Below are the code and all the weights of a small trained network. Each question names an input and a class and asks about switching units off, where a switched-off unit gives its printed mean instead of its output.

import numpy as np


def w(rows, s, z=0):
    codes = np.array(rows[::2]) - 128.0
    scale = np.full(codes.shape[1], s)
    scale[-1] = z or s
    return codes * scale


def norm(h):
    return h / np.sqrt((h * h).mean(-1, keepdims=True) + 1e-5)


def f(y):
    return y / 2 * (1 + np.tanh(0.7978845608 * (y + 0.044715 * y**3)))


def log_softmax(a):
    a = a - a.max(-1, keepdims=True)
    return a - np.log(np.exp(a).sum(-1, keepdims=True))


def net(x, mask):
    res = np.array(x, float).reshape(1, 8) / 4 @ E
    u = 0
    for l in range(3):
        y = f(norm(res) @ A[l][:, :-1].T + A[l][:, -1])
        res = res + np.where(mask[u : u + 11], y, B[l][:, -1]) @ B[l][:, :-1]
        u += 11
    return log_softmax(norm(res)[-1] @ U[:, :-1].T + U[:, -1])


A, B = {}, {}
E = w([
[110,124,88,125,76,159,143,123,74],'x0',
[81,88,121,83,30,179,102,162,140],'x1',
[91,56,157,198,106,139,162,110,87],'x2',
[146,1,39,62,150,155,35,104,146],'x3',
[106,124,117,99,102,179,85,29,102],'x4',
[188,125,82,101,122,149,153,80,99],'x5',
[103,85,129,56,134,146,92,201,125],'x6',
[200,159,138,158,133,209,97,134,71],'x7',
],0.0084)
A[0] = w([
[118,92,172,130,163,118,70,127,141,3],'L0N0',
[165,80,111,92,245,1,76,130,191,131],'L0N1',
[35,116,103,165,124,129,73,103,128,121],'L0N2',
[158,55,101,217,85,219,24,113,108,148],'L0N3',
[67,88,155,142,73,131,159,93,202,32],'L0N4',
[170,167,209,45,112,115,133,166,48,154],'L0N5',
[148,85,105,133,148,130,208,197,193,104],'L0N6',
[136,168,109,92,44,59,132,139,183,251],'L0N7',
[50,189,81,172,48,72,113,81,179,183],'L0N8',
[139,162,143,93,181,44,174,140,152,64],'L0N9',
[72,121,69,186,122,194,195,83,164,247],'L0N10',
],0.0082,0.0039)
B[0] = w([
[165,100,157,160,131,126,170,191,253,122],'L0N0',
[147,167,232,119,104,208,129,195,186,253],'L0N1',
[68,95,205,121,99,149,161,79,169,161],'L0N2',
[111,138,209,103,138,125,157,194,149,234],'L0N3',
[82,106,177,112,139,82,93,68,75,154],'L0N4',
[115,133,112,148,170,185,149,169,188,184],'L0N5',
[136,127,77,151,71,100,97,175,131,164],'L0N6',
[90,105,120,142,102,163,207,157,68,218],'L0N7',
[129,98,255,119,145,122,245,123,172,208],'L0N8',
[110,185,164,194,141,134,160,197,219,179],'L0N9',
[136,60,203,159,99,104,78,115,106,220],'L0N10',
],0.0087,0.006)
A[1] = w([
[155,183,151,107,120,173,158,93,33,238],'L1N0',
[100,86,179,96,121,175,118,183,147,215],'L1N1',
[192,178,103,92,84,46,68,138,120,88],'L1N2',
[65,90,115,32,100,167,111,149,147,88],'L1N3',
[134,111,121,199,91,166,155,102,134,215],'L1N4',
[80,171,117,188,171,143,120,135,83,138],'L1N5',
[100,114,76,185,91,74,142,180,216,140],'L1N6',
[114,61,133,1,91,159,120,153,142,121],'L1N7',
[181,173,87,64,115,153,102,65,103,128],'L1N8',
[82,79,114,72,95,171,111,142,173,45],'L1N9',
[190,99,91,64,120,167,102,69,87,2],'L1N10',
],0.0095,0.0038)
B[1] = w([
[191,116,119,64,209,238,91,151,150,192],'L1N0',
[222,136,154,182,109,164,148,108,148,249],'L1N1',
[116,99,119,124,30,190,154,46,113,123],'L1N2',
[116,56,95,127,107,101,49,65,66,181],'L1N3',
[143,93,150,159,117,118,72,189,140,171],'L1N4',
[165,108,121,86,101,246,122,129,144,143],'L1N5',
[172,178,118,110,122,142,119,160,9,159],'L1N6',
[155,68,74,115,147,168,90,116,165,206],'L1N7',
[120,15,129,42,131,196,36,69,149,145],'L1N8',
[189,44,53,11,128,133,111,46,86,165],'L1N9',
[178,52,99,128,182,254,45,105,173,144],'L1N10',
],0.0083,0.011)
A[2] = w([
[175,69,107,159,93,37,25,183,171,44],'L2N0',
[184,211,150,86,165,140,162,115,141,202],'L2N1',
[58,175,37,141,165,102,142,152,145,2],'L2N2',
[170,194,105,104,192,116,90,48,34,116],'L2N3',
[125,176,158,149,66,109,74,181,113,156],'L2N4',
[170,93,154,197,152,138,87,112,4,185],'L2N5',
[231,97,198,182,121,26,79,135,70,197],'L2N6',
[204,177,131,64,179,103,126,50,67,114],'L2N7',
[126,116,2,102,155,95,35,134,71,23],'L2N8',
[1,93,77,116,172,138,154,43,103,119],'L2N9',
[163,168,163,130,153,251,172,86,98,204],'L2N10',
],0.0086,0.005)
B[2] = w([
[82,192,72,124,192,210,145,62,164,138],'L2N0',
[147,147,195,129,137,152,143,151,87,189],'L2N1',
[69,93,133,110,105,207,218,87,242,123],'L2N2',
[214,95,87,77,77,237,59,101,250,136],'L2N3',
[162,180,1,110,173,192,188,177,169,149],'L2N4',
[97,106,25,119,103,150,136,154,202,186],'L2N5',
[34,144,19,87,138,167,184,168,200,186],'L2N6',
[134,51,129,83,166,236,123,179,145,140],'L2N7',
[165,217,153,76,69,62,203,175,96,139],'L2N8',
[127,143,247,228,81,25,101,149,130,133],'L2N9',
[215,155,121,142,138,210,122,149,154,247],'L2N10',
],0.0075,0.012)
U = w([
[157,245,211,142,162,153,181,181,177,199],'0',
[177,64,109,63,152,194,62,79,164,207],'1',
[61,71,229,164,96,29,135,57,168,188],'2',
[57,116,74,150,121,65,169,137,138,44],'3',
[157,174,97,81,104,51,92,168,59,33],'4',
[63,203,88,107,205,34,58,62,99,1],'5',
],0.013,0.0077)

Each question gives the input, the list of numbers given to net, and the class t.
The units are the neurons (one row each of A and B). Each row of codes is followed by its name. A weight is (code - 128) times the scale printed after its matrix; where a second scale follows, it is the last column's (A, B and U).
mask holds one flag per neuron, layer by layer. A switched-off neuron (its flag False) gives its mean, the last column of its row in B, instead of its output. The means were averaged over made-up inputs and are rounded, as every weight is.
A unit's drop is (log p(t) with every unit on - log p(t) with that unit switched off) / (log p(t) with every unit on - log p(t) with every unit switched off).
The circuit of an input: a set's keep is (log p(t) with only the set's units on - log p(t) with every unit switched off) / (log p(t) with every unit on - log p(t) with every unit switched off). Starting from the 12 units with the biggest drops (on a tie, the unit counted first), units are removed one at a time, each time the one whose removal leaves the highest keep (on an exact tie, the one counted first), for as long as the keep stays at least 0.8.
units of the circuit, in order: the units of the circuit, biggest drop first
top k neurons: the k neurons with the biggest drops, biggest first
top k neurons in layer l: the k neurons of layer l with the biggest drops, biggest first
drop when u is switched off: that unit's drop, to one decimal
input [2,-6,-3,-1,5,6,-4,-5], class 0: top 3 neurons	[L0N8; L1N3; L0N9]
input [0,-1,4,-2,-4,-4,1,0], class 3: units of the circuit, in order	[L0N1; L1N0; L2N6; L2N10]
input [-7,-2,0,5,-3,8,-5,4], class 0: units of the circuit, in order	[L0N1; L1N9]
input [1,3,3,0,-3,-7,3,-6], class 2: units of the circuit, in order	[L2N10; L1N0]
input [3,5,-2,-1,-5,-3,6,-3], class 4: top neuron	[L2N8]
input [1,-7,8,6,-8,3,-3,-7], class 0: top 2 neurons	[L0N1; L1N3]
input [-2,0,-5,3,-6,-8,6,-8], class 0: top 2 neurons	[L0N1; L0N9]
input [0,8,5,-2,-8,-8,1,-6], class 3: top 2 neurons	[L1N6; L0N6]
input [0,-3,-4,3,-2,8,1,-8], class 0: top 2 neurons	[L0N9; L0N1]
input [7,-7,-5,8,-8,-3,4,-6], class 0: top 2 neurons in layer 0	[L0N1; L0N9]
input [1,1,-1,-2,1,7,-2,-5], class 0: top 2 neurons	[L1N3; L0N8]
input [-7,6,7,4,-5,7,-6,0], class 3: top 2 neurons	[L2N6; L1N0]
input [4,0,-6,4,-7,-1,1,7], class 0: top 2 neurons in layer 1	[L1N9; L1N10]
input [1,-1,5,-8,8,8,-4,6], class 1: top 2 neurons	[L0N1; L0N9]
input [-8,1,2,-2,5,-4,-1,-6], class 2: top neuron	[L0N4]
input [-3,-8,5,2,5,5,4,-7], class 0: drop when L0N1 is switched off	1.1
input [7,6,1,2,0,-4,-8,3], class 2: drop when L0N10 is switched off	0.3
input [0,8,7,4,-2,3,-8,1], class 2: drop when L0N10 is switched off	0.2
